(in the rows, 128 means zero)
Each row of numbers stands for one thing and depends on some of the facts below. Use the named rows to name the rest.

Named rows:
[124 129 139 124 108 147 123 130 121 115 121 133 142 121 123 143 128 125
 124 137 136 133 125 120 119 127 123 143 115 126 126 119 120 127 125 137
  98 115 125 135 135] : brufin
[109 154 103 142 143 116 150 146 125 130 113 117  25 162 139  99 106 151
 127 149 137 125 191 172 158 156  92  77 117  92 163 137 124 131 127 111
 157 110  86 139 104] : butra
[123 126 132 121 108 148 127 132 123 109 122 127 142 126 118 145 128 124
 118 138 135 133 126 118 118 126 127 143 115 123 121 115 120 128 123 129
 102 118 130 132 140] : sedi
[130 125 131 121 131 126 127 130 124 134 135 133 124 129 133 127 131 131
 126 129 123 121 133 129 134 127 134 126 130 136 132 125 130 133 128 131
 134 133 134 130 124] : trugram
[128 125 125 128 122 141 127 129 133 111 121 119 133 128 120 130 128 123
 122 130 134 139 126 125 118 131 120 132 123 118 118 128 120 123 123 125
 116 120 121 129 133] : briro
[129 125 133 124 130 127 128 129 126 135 132 135 122 129 136 129 128 132
 130 127 122 122 131 130 132 125 131 126 132 137 132 128 127 129 126 137
 131 135 133 135 121] : drevok
[129 110 130 127 136 138 122 129 131 127 143 129 120 136 127 132 131 133
 117 132 122 121 132 133 135 128 139 115 138 143 128 121 124 127 122 126
 124 141 147 135 135] : trugum
[154 136 143 143  20  87  93 142 124 118  72 157 176  82 113 202 110 124
  65 142 142 116 144 102  73 131 153 145 119 166 116 124  44 135 123 131
  75 156  73 154 147] : natra
[126 114 133 132 138 140 115 119 124 121 140 143 133 136 114 140 142 142
 137 127 128 131 123 121 138 116 127 128 144 126 155 112 124 134 138 134
 153 122 130 123 133] : skoru
[129 121 131 141 130 150 116 115 130 107 119 138 141 129 108 143 138 135
 137 127 140 147 118 118 123 117 109 137 139 113 145 118 114 123 134 138
 134 107 112 125 133] : deze
[128 124 130 120 131 126 127 130 125 134 137 132 122 130 132 129 129 132
 126 128 122 121 134 129 134 127 132 125 132 135 131 126 130 132 127 129
 133 134 135 130 125] : zofor
[101  90 173  81 154 214 152 119 109 130 182 152 156 158 129 147 165 137
 164 123 113 115  93 101 160  94 127 151 102 128 155 112 163 144 110 172
 123  90 179 125 121] : kerinem
[113 114 122 124 117 136 114 145 125 125 147 137 119 116 151 113 117 139
 145 118 137 145 121 130 126 129 138 139 149 141 125  97 146 141 135 145
 141 131 132 133 137] : ruplus
[129 123 129 125 130 128 127 130 128 133 137 132 122 130 133 129 131 132
 126 128 125 122 134 130 133 127 135 122 131 138 131 126 127 130 127 131
 130 136 136 133 128] : plagrano
[134 110 126 139 135 151 121 127 147 109 131 112 128 137 116 132 135 118
 104 134 133 133 129 136 119 138 128 109 124 127 107 137 113 121 115 110
  99 131 131 137 144] : godrir
[128 135 131 137 115 136 126 127 129 116 117 126 143 126 114 135 129 123
 126 129 141 132 123 123 121 136 124 131 110 113 127 133 122 133 131 118
 114 112 108 122 136] : drepe
[142 158 140 142 135 135 114 110 118 125 118 134 146 118 116 122 134 117
 142 139 141 132 126 133 124 142 113 136 112 111 130 133 129 123 151 123
  91 106 115 130 135] : traflom
[133 116 140 121 120 136 117 127 115 129 138 147 133 129 125 148 131 137
 124 138 122 118 130 118 132 115 138 135 134 144 144 107 119 131 131 138
 129 132 141 131 134] : mevum

How the things are related:
Λ: uses; Φ: points at
(trinam, Λ, stoku); (trinam, Λ, zisal); (ruklol, Λ, lestiplol); (mogre, Λ, griflodrim); (mogre, Λ, vatok); (mogre, Λ, babigru)
(mogre, Λ, plivastu); (mogre, Λ, dugul); (steflu, Λ, stuviklam); (steflu, Λ, drevok); (steflu, Λ, staklur); (kibro, Λ, geplin)
(kibro, Λ, brabriba); (kibro, Λ, gridok); (kibro, Λ, ploflu); (kabru, Λ, podil); (kabru, Λ, gevek); (kabru, Λ, babigru)
(kabru, Λ, tazos); (kabru, Λ, dredi); (brufin, Λ, geplin); (brufin, Λ, drupek); (dazuk, Λ, griflodrim); (dazuk, Λ, butra)
(bruzok, Λ, tratran); (bruzok, Λ, vatok); (bruzok, Λ, gobro); (bruzok, Λ, skeseklal); (bradu, Λ, skapli); (bradu, Λ, todi)
(bradu, Λ, ludrum); (bradu, Λ, kloter); (bradu, Λ, pitrer); (bradu, Λ, stoku); (bradu, Λ, dredi); (bradu, Λ, tribi)
(skofus, Λ, kekul); (vesoro, Λ, magefi); (vesoro, Λ, niso); (vesoro, Λ, magosu); (guzon, Λ, plemis); (guzon, Λ, stoku)
(guzon, Λ, tutam); (fusto, Λ, skapli); (fusto, Λ, rukipak); (fusto, Λ, trefa); (fusto, Λ, skaru); (fusto, Λ, tapapel)
(skatil, Λ, drivo); (skatil, Λ, rula); (skatil, Λ, midom); (skatil, Λ, skoru); (negum, Λ, tratran); (negum, Λ, testafon)
(negum, Λ, rukipak); (negum, Λ, stuviklam); (negum, Λ, simeplor); (dafo, Λ, suskol); (dafo, Λ, toflon); (dafo, Λ, siplik)
(nozi, Λ, mistunim); (nozi, Λ, fliklil); (natra, Λ, pinipun); (natra, Λ, kerinem); (natra, Λ, grodru); (natra, Λ, skeseklal)
(natra, Λ, ploflu); (grupogral, Λ, sotul); (grupogral, Λ, dugul); (grupogral, Λ, tapapel); (kita, Λ, siskesi); (kita, Λ, gevek)
(kita, Λ, kebok); (kita, Λ, skaru); (grefir, Λ, setem); (grefir, Λ, medre); (grefir, Λ, fezik); (draklom, Λ, trefa)
(draklom, Λ, plivastu); (draklom, Λ, tapapel); (deze, Λ, neru); (kofo, Λ, skogur); (kofo, Λ, brezem); (kofo, Λ, fezik)
(tifo, Λ, setem); (tifo, Λ, ruplus); (tifo, Λ, suvem); (tifo, Λ, siplik); (furu, Λ, brago); (furu, Λ, stegir)
(furu, Λ, fliklil); (furu, Λ, gobro); (furu, Λ, simeplor); (furu, Λ, kludal); (furu, Λ, tribi); (gadra, Λ, kebok)
(gadra, Λ, stupir); (gadra, Λ, skeseklal); (traflom, Λ, tratran); (traflom, Λ, dugul); (traflom, Λ, brabriba); (drabo, Λ, todi)
(drabo, Λ, kiskes); (stipor, Λ, griflodrim); (stipor, Λ, naplas); (stipor, Λ, skeseklal); (stipor, Λ, fliben); (briro, Λ, magefi)
(briro, Λ, lugren); (briro, Λ, plagrano); (brole, Λ, ruplus); (brole, Λ, fleskudo); (subro, Λ, tazos); (subro, Λ, skeseklal)
(vuzen, Λ, ludrum); (vuzen, Λ, truplil); (vuzen, Λ, repla); (vuzen, Λ, flirotal); (fuplan, Λ, plezer); (fuplan, Λ, drivo)
(fuplan, Λ, flirotal); (fuplan, Λ, flinik); (bramale, Λ, suskol); (bramale, Λ, dugul); (bramale, Λ, gridok); (sedi, Λ, skoru)
(sofiflas, Λ, mistunim); (sofiflas, Λ, fliklil); (sofiflas, Λ, skeseklal); (sofiflas, Λ, drevok); (fabrak, Λ, tribi); (bagrak, Λ, kloter)
(drepe, Λ, pinipun); (drepe, Λ, plivastu); (drepe, Λ, rula); (klemok, Λ, medre); (klemok, Λ, testafon); (klemok, Λ, gevek)
(klemok, Λ, luzeru); (klemok, Λ, luskostu); (klemok, Λ, trugum); (fletus, Λ, totel); (nukluk, Λ, plemis); (nukluk, Λ, luskostu)
(nukluk, Λ, zofor); (kuplugre, Λ, meplu); (kuplugre, Λ, grodru); (kuplugre, Λ, dredi); (bropin, Λ, lubas); (bropin, Λ, trugram)
(bropin, Λ, butra); (bropin, Λ, geskosom); (badrel, Λ, klemo); (badrel, Λ, nistus); (badrel, Λ, gobro); (badrel, Λ, doli)
(goplo, Λ, nistus); (goplo, Λ, ruplus); (rotrir, Λ, babri); (rotrir, Λ, mume); (rotrir, Λ, trugum); (tonor, Λ, grodru)
(stedar, Λ, ruplus); (stedar, Λ, simeplor); (stedar, Λ, gisepler); (nilan, Λ, kebok); (nilan, Λ, trugum); (marofle, Λ, pleflu)
(marofle, Λ, kerinem); (marofle, Λ, butra); (marofle, Λ, stoku); (marofle, Λ, kekul); (nofaflu, Λ, naplago); (nofaflu, Λ, rukipak)
(nofaflu, Λ, repla); (nofaflu, Λ, pinipun); (nofaflu, Λ, pitrer); (nofaflu, Λ, buvem); (plibre, Λ, podil); (plibre, Λ, flirotal)
(plibre, Λ, lutur); (plibre, Λ, brabriba); (plibre, Λ, siplik); (plibre, Λ, doli); (plibre, Λ, zado); (trosto, Λ, todi)
(trosto, Λ, tazos); (vibin, Λ, tazos); (vibin, Λ, nivam); (vibin, Λ, tribi); (nanes, Λ, zoflal); (nanes, Λ, tutam)
(ropluzu, Λ, plofenul); (briri, Λ, zoflal); (briri, Λ, podil); (briri, Λ, doklobas); (briri, Λ, repla); (briri, Λ, luzeru)
(briri, Λ, grodru); (broli, Λ, tratran); (broli, Λ, brago); (broli, Λ, meka); (limir, Λ, bremi); (limir, Λ, mume)
(limir, Λ, nivam); (mitrak, Λ, fona); (mitrak, Λ, naplago); (godrir, Λ, zoflal); (godrir, Λ, skogur); (godrir, Λ, kebok)
(godrir, Λ, kluti); (dibulos, Λ, brago); (dibulos, Λ, kiskes); (dibulos, Λ, lutur); (dibulos, Λ, stoku); (pozek, Λ, skogur)
(pozek, Λ, dugul); (pozek, Λ, flovo); (plokel, Λ, neru); (plokel, Λ, fona); (plokel, Λ, tratran); (plokel, Λ, nistus)
(plokel, Λ, babigru); (plokel, Λ, geplin); (plokel, Λ, skeseklal); (stiple, Λ, plagrano); (stiple, Λ, stupir); (butra, Φ, geplin)
(plezer, Φ, drabo); (mogre, Φ, stoku); (nidar, Φ, kabru); (tutam, Φ, mevum); (meplu, Φ, kita); (bremi, Φ, grefir)
(staklur, Φ, pinipun); (trugum, Φ, kekul); (brufin, Φ, tazos); (dazuk, Φ, pleflu); (fezik, Φ, zisal); (setem, Φ, repla)
(zoflal, Φ, mume); (midom, Φ, tutam); (kluflam, Φ, limir); (brezem, Φ, luskostu); (klalas, Φ, gisepler); (sotul, Φ, niso)
(naplas, Φ, meka); (toflon, Φ, flovo); (niso, Φ, loflu); (fliklil, Φ, zado); (grupogral, Φ, pozek); (grefir, Φ, klalas)
(nistus, Φ, nefas); (plemis, Φ, gadra); (skaru, Φ, geskosom); (siplik, Φ, lutur); (geplin, Φ, bremi); (draklom, Φ, tonor)
(deze, Φ, simeplor); (kofo, Φ, kluflam); (furu, Φ, setem); (gadra, Φ, tratran); (nefas, Φ, broli); (mevum, Φ, siskesi)
(vatok, Φ, sedi); (siskesi, Φ, brufin); (plofenul, Φ, midre); (subro, Φ, nilan); (vuzen, Φ, suvem); (skeseklal, Φ, plokel)
(kebok, Φ, suskol); (stupir, Φ, staklur); (doklobas, Φ, trugum); (nivam, Φ, trinam); (zisal, Φ, kluti); (sedi, Φ, kofo)
(tresku, Φ, plemis); (sofiflas, Φ, fabrak); (plivastu, Φ, rotrir); (luzeru, Φ, neru); (lubas, Φ, natra); (fabrak, Φ, fusto)
(bagrak, Φ, goplo); (klemok, Φ, kuplugre); (mume, Φ, fleskudo); (lestiplol, Φ, nofaflu); (badrel, Φ, nistus); (midre, Φ, nivam)
(ripo, Φ, mogre); (goplo, Φ, furu); (rotrir, Φ, grupogral); (tonor, Φ, gobrer); (noflor, Φ, truse); (nilan, Φ, bagrak)
(skubu, Φ, podil); (skoru, Φ, muron); (kluti, Φ, lestiplol); (mistunim, Φ, lubas); (floste, Φ, skaru); (magosu, Φ, plofenul)
(meka, Φ, zoflal); (drupek, Φ, lugren); (trosto, Φ, toflon); (kekul, Φ, siplik); (vibin, Φ, badrel); (tazos, Φ, klemok)
(kerinem, Φ, naplas); (lugren, Φ, vuzen); (dugul, Φ, skubu); (zado, Φ, nidar); (fona, Φ, stiple); (fleskudo, Φ, mistunim)
(stoku, Φ, fliklil); (gobrer, Φ, vatok); (kloter, Φ, luzeru); (suvem, Φ, subro); (pleflu, Φ, drupek); (plokel, Φ, butra)
(muron, Φ, kibro); (stiple, Φ, skeseklal); (dredi, Φ, dazuk)

Which thing is each row?
No name comes twice in this set of rows, the named rows included.
[104 108 167  83 140 191 151 128 108 139 172 144 149 144 145 136 146 128
 152 130 112 108 103 110 150 107 137 151  97 142 131 112 167 137 108 163
  98 109 186 134 123]  meka
[135 131 137 122 134 123 127 127 124 137 131 137 123 130 132 129 133 130
 128 131 124 118 135 131 133 129 130 123 127 134 133 132 126 131 130 133
 127 132 129 134 121]  griflodrim
[ 80 181 111 186 125 123 137 125 138 124  80 127  39 132 137 106 101 166
 146 129 162 145 181 183 141 166  65  73 115  83 165 160 102 121 136 137
 120  83  62 171 105]  plokel
[131 150 132 126 108 125 132 138 126 129 115 121 135 116 139 120 117 111
 123 136 138 124 129 131 114 147 129 132  97 124 106 140 132 130 127 122
  87 121 115 134 131]  kibro
[106 134 135 120  68 128 154 155 129 129 115 118 146 123 135 146 103 113
 105 128 141 109 120 120 114 140 149 133  70 127 104 139 124 146 104 115
  89 119 107 127 138]  kuplugre
[129 147 122 127 115 125 135 134 126 125 120 110 133 124 127 121 114 110
 113 140 133 125 132 133 119 146 133 132  99 124 102 134 134 120 124 107
  86 125 131 128 139]  fusto
[140 118 144 151 127 149 126 113 136 121 101 146 135 128 121 153 138 136
 141 122 130 149 118 120 117 106  92 135 144 119 150 138  97 112 120 166
 126 112 103 141 115]  sofiflas
[125 149 117  78 106 127 151 146 124 107 104 101 122 126 132 127 128 108
  99 150 124 135 156 115 111 135 110 149 101 117  90 139 126 117 107 123
 105 127 128 133 111]  trinam
[135 114 135 109 121 139 117 129 115 120 137 144 133 134 118 151 142 135
 115 141 120 123 137 113 131 116 133 136 136 140 141 108 116 132 128 134
 135 134 136 130 131]  tutam
[120 116 136 132 101 126 135 142 130 136 135 139 138 132 127 142 126 134
 125 116 137 113 120 123 131 131 147 116 110 129 145 135 120 157 125 120
 146 124  99 117 130]  grodru
[120 148 114 120 110 113 152 134 124 122 102 103 129 125 127 129 108 112
 110 141 123 130 132 122 115 125 122 149 106 119 103 130 132 106 108 119
 104 126 137 125 127]  drabo
[128 129 126  82 125 133 133 132 113 114 125 130 124 136 119 140 145 130
 114 149 117 127 152 109 131 117 117 146 130 126 132 118 122 125 122 133
 143 129 140 127 113]  stoku
[ 55 178 113 188 131 110 140 117 143 140  88 133  27 136 139 116 111 190
 136 120 150 120 191 192 158 164  76  43 124 104 179 175  91 124 130 142
 136 105  80 190  93]  skeseklal
[122 134 122 131 113 137 125 130 128 114 121 123 139 122 119 129 124 125
 130 130 142 140 122 122 119 132 123 140 120 114 124 121 127 132 132 120
 121 111 114 122 136]  plibre
[ 32 183  91 176 127 129 130 118 148  98  90 108  37 135 109 110 117 186
 120 128 169 142 196 186 150 179  73  51 122  83 155 161  94 122 136 111
 128  91  85 183 112]  stiple

Now the same things, written a new way:
Some things and their rows:
[155  96 117 148 123 128 113 104 147  83 136 150 162 151 151 103 152 106
 125 156 144 134  79 126 149 139 124 177 147  99 125  83 108] : mistunim
[130 110 104 116 124 115 165 114 127 105 105 120 121 156 139 116 115 100
 132 169 165  67 105 112 124 117 119 147 149 119 118 118 127] : nozi
[116  96 128 137 128 135 105 116 131 134 127 140 134 159 169 108 141 123
 127 148 148 111  82 147 126 118 140 156 141 119 124 105 119] : doklobas
[111  88 123 129 129 133  84 123 136 103 121 129 133 161 163 127 137 117
 129 142 142 129  93 145 133 113 123 149 146 110 123 114 118] : fona
[114 118 112 119 119 125 163 121 125 114 112 117 122 160 117 109 113 106
 134 173 157  70  99 107 125 118 125 146 152 121 124 129 126] : mitrak
[115  84 125 131 129 127 103 109 137 137 129 139 140 156 179 106 136 111
 136 139 143 106  86 138 130 117 138 160 144 109 116 107 122] : nivam
[116 120 108 119 117 124 152 112 123 117 104 137 114 154 140 112 115 103
 153 172 157  70  97 110 128 120 127 148 140 116 123 121 121] : ruklol
[100  96 121 134 119 127  78 108 136 163 120 131 134 157 190 105 124 101
 159 141 153 113  90 132 141 121 133 162 136 111 124 107 120] : magosu
[ 52  88 121 111 102 124  92 110 130  71 120 123 133 164 244 116  86  91
 136 147 129 145  85 144 158 121 130 130 144 109 115  85 122] : lugren
[104 124 107 117 122 123 148 114 127 101 105 124 110 156 143 106 111 103
 155 183 162  73  91 108 127 121 129 149 133 118 125 123 124] : fletus
[103 112 105 123 118 133 138 120 131 118 115 124 117 175 130 121 143 121
 140 175 137  78  94 102 122 117 138 137 160 109 125 127 123] : ploflu
[122 104 110 106 132 136 163 114 124 108 110 150 121 158 162 121 148 128
 129 166 124  71  94 119 134 121 137 139 158 113 110 119 122] : gevek
[103  94 129 133 128 139 115 115 131 147 119 150 139 156 191 103 138 117
 133 130 143 117  90 150 142 119 130 168 147 119 120 109 120] : kluti
[132 116 101 115 130 116 170 113 124  84 101 119 118 150 136 124 111 104
 123 172 167  68  99 115 122 119 116 149 148 125 121 123 126] : steflu
[121 122 108 109 127 126 159 121 124  94  96 132 109 146 146 124 118 105
 129 167 151  78 106 122 130 119 105 147 142 120 125 129 125] : brole
[109 114 100 118 118 136 139 122 129 119 108 131 118 169 141 129 155 127
 127 164 130  85 100 112 128 120 137 135 165 110 125 126 120] : brabriba
[148  97 117 145 119 125 102 110 143 119 132 143 149 153 155 104 143 106
 133 153 151 129  84 134 142 131 128 174 142 105 129  90 111] : naplas
[132 117 116 114 128 128 176 112 117 120 110 138 117 149 144 100 112 107
 145 175 157  59  95 118 121 120 122 145 137 125 117 118 125] : nukluk

Name these rows:
No name comes twice in this set of rows, the named rows included.
[ 58  90 133 108 111 124 138 117 120  56 121 134 139 159 233 107  58  92
 109 143 135 126  90 163 147 118 113 126 139 122 111  80 127]  nilan
[ 60  97 134 114 102 118 116 133 124  55 138 107 125 172 190  99  50  84
 114 154 151 130  79 157 132 113 127 120 129 122 123  81 124]  vuzen
[111  87 130 126 137 136 103 113 134 115 123 156 135 148 212 110 140 117
 127 135 130 115  89 155 137 118 123 162 139 109 112 108 120]  trugum
[105  95 134 133 129 128 123 117 131 134 117 127 141 150 156  97 105 100
 130 139 165 111  92 143 133 117 118 167 138 126 124 118 126]  gadra
[ 45  89 118 114 106 123 103 126 131  72 124 128 132 166 240 122  82  96
 109 147 120 143  91 152 154 124 122 110 154 111 116  83 125]  suvem
[ 99  91 126 134 136 137 126 111 136 204 115 150 129 156 218  94 157 117
 120 102 156 110 101 150 131 103 139 190 158 127 125 144 130]  siskesi
[101  74 137 138 133 137   9 117 124 114 121  83 144 173  95 145 126 139
 193 161 148 110  70 135 129 111 142 138 127 110 115 102 112]  butra
[118  82 117 139 129 122  91 114 144 159 124 133 142 161 184 111 151 110
 127 126 153 113  93 136 128 115 138 162 156 106 117 115 123]  fliklil
[ 77  85 129 112 101 116 115 121 127  62 140 117 135 168 204 103  70  86
 117 155 140 130  84 148 133 111 133 122 139 117 117  80 123]  bagrak
[ 70  96 123 124 118 110 110 130 135  76 120 114 133 160 195 111  67  90
 110 150 152 125  88 151 137 123 113 129 137 116 125  93 127]  goplo
[108  92 153 132 147 138  79 124 117 129 103 121 140 142 131 127  98 124
 167 147 160 101  89 167 132 117  98 149 118 125 119 110 118]  grefir
[109 104 136 135 144 127 145 124 130 174 116 140 131 142 173  82 114 103
 120 124 177  93  95 155 117 112 122 185 132 134 125 127 132]  klemok

The same things again, as new rows of numbers:
Known rows:
[150 123 130 133 145 146 122 115 124 121 118 112 126 139] : babri
[105 119  99  73  77 159 116 147  97 152  96 140 195 134] : bremi
[134 155 126 142 134 140 115 118 126 119  92 115 123 126] : limir
[112 130 121 128 130 108 122 138 136 124 110 141 144 118] : fabrak
[ 98 125 129 119 128 126 140 137 125 110 134 119 141 141] : niso
[132 138 125 154 137 144 116 110 129 129 132 145 119 124] : stipor
[106 127 128 120 124 119 140 151 121 121 127 130 131 129] : muron
[148 115 132 131 132 134 121 101 125 134 131 118 123 139] : rukipak
[139 127 125 143 132 141 110 110 138 125 113 144 113 124] : nofaflu
[145 118 131 130 130 137 119 104 130 134 125 123 117 135] : buvem
[146 123 131 132 136 130 124 106 112 137 127 120 121 134] : brago
[109 143  95 126 146 116  85 133 105  64 153 137 149  27] : furu
[140 141 134 147 146 147  94 124 135 138 138 149 113 122] : natra
[132 124 135 134 135 147 132 122 108 124 124 123 111 139] : fluvin
[137 132 124 142 139 139 107 113 135 127 102 147 119 118] : bradu
[110 126 127 119 127 123 136 133 137 119 142 119 148 137] : stupir
[131 123 138 131 137 149 132 121 106 123 125 117 108 138] : totel
[135 120 132 138 118 142 114 120 125 129 115 135 103 126] : fuplan

Rows to name:
No name comes twice in this set of rows, the named rows included.
[116 117 134 109 113 117 133 138 129 128 123 123 120 126]  plezer
[132 144 126 142 144 142 121 113 134 136 121 156 113 116]  marofle
[114 124 123 126 124 110 130 140 125 127 129 126 142 131]  staklur
[108 115 135 103 110 114 137 134 130 128 131 122 124 131]  skoru
[119 115 139 112 122 109 143 127 148 134 120 133 150 133]  dredi
[106 152 122 125 108 115 128 138 146 127 120 132 132 118]  draklom
[150 126 132 137 130 150 131 113 125 133 144 118 112 138]  flovo
[103 127 116  97  97 148 131 148 105 139 114 139 155 131]  klalas
[ 91 201 128 112  99  95 139 136 147 128  94 109 137 114]  tonor
[150 111 136 121 124 135 124 109 119 136 128 116 108 135]  flirotal
[163 126 131 130 140 149 125 119 123 127 129 109 120 139]  medre
[131 162 171 128 163 122  44 234 114 149 188 129 126 120]  fleskudo
[113 138 120 130 113 119 133 146 145 128 135 142 133 122]  grupogral

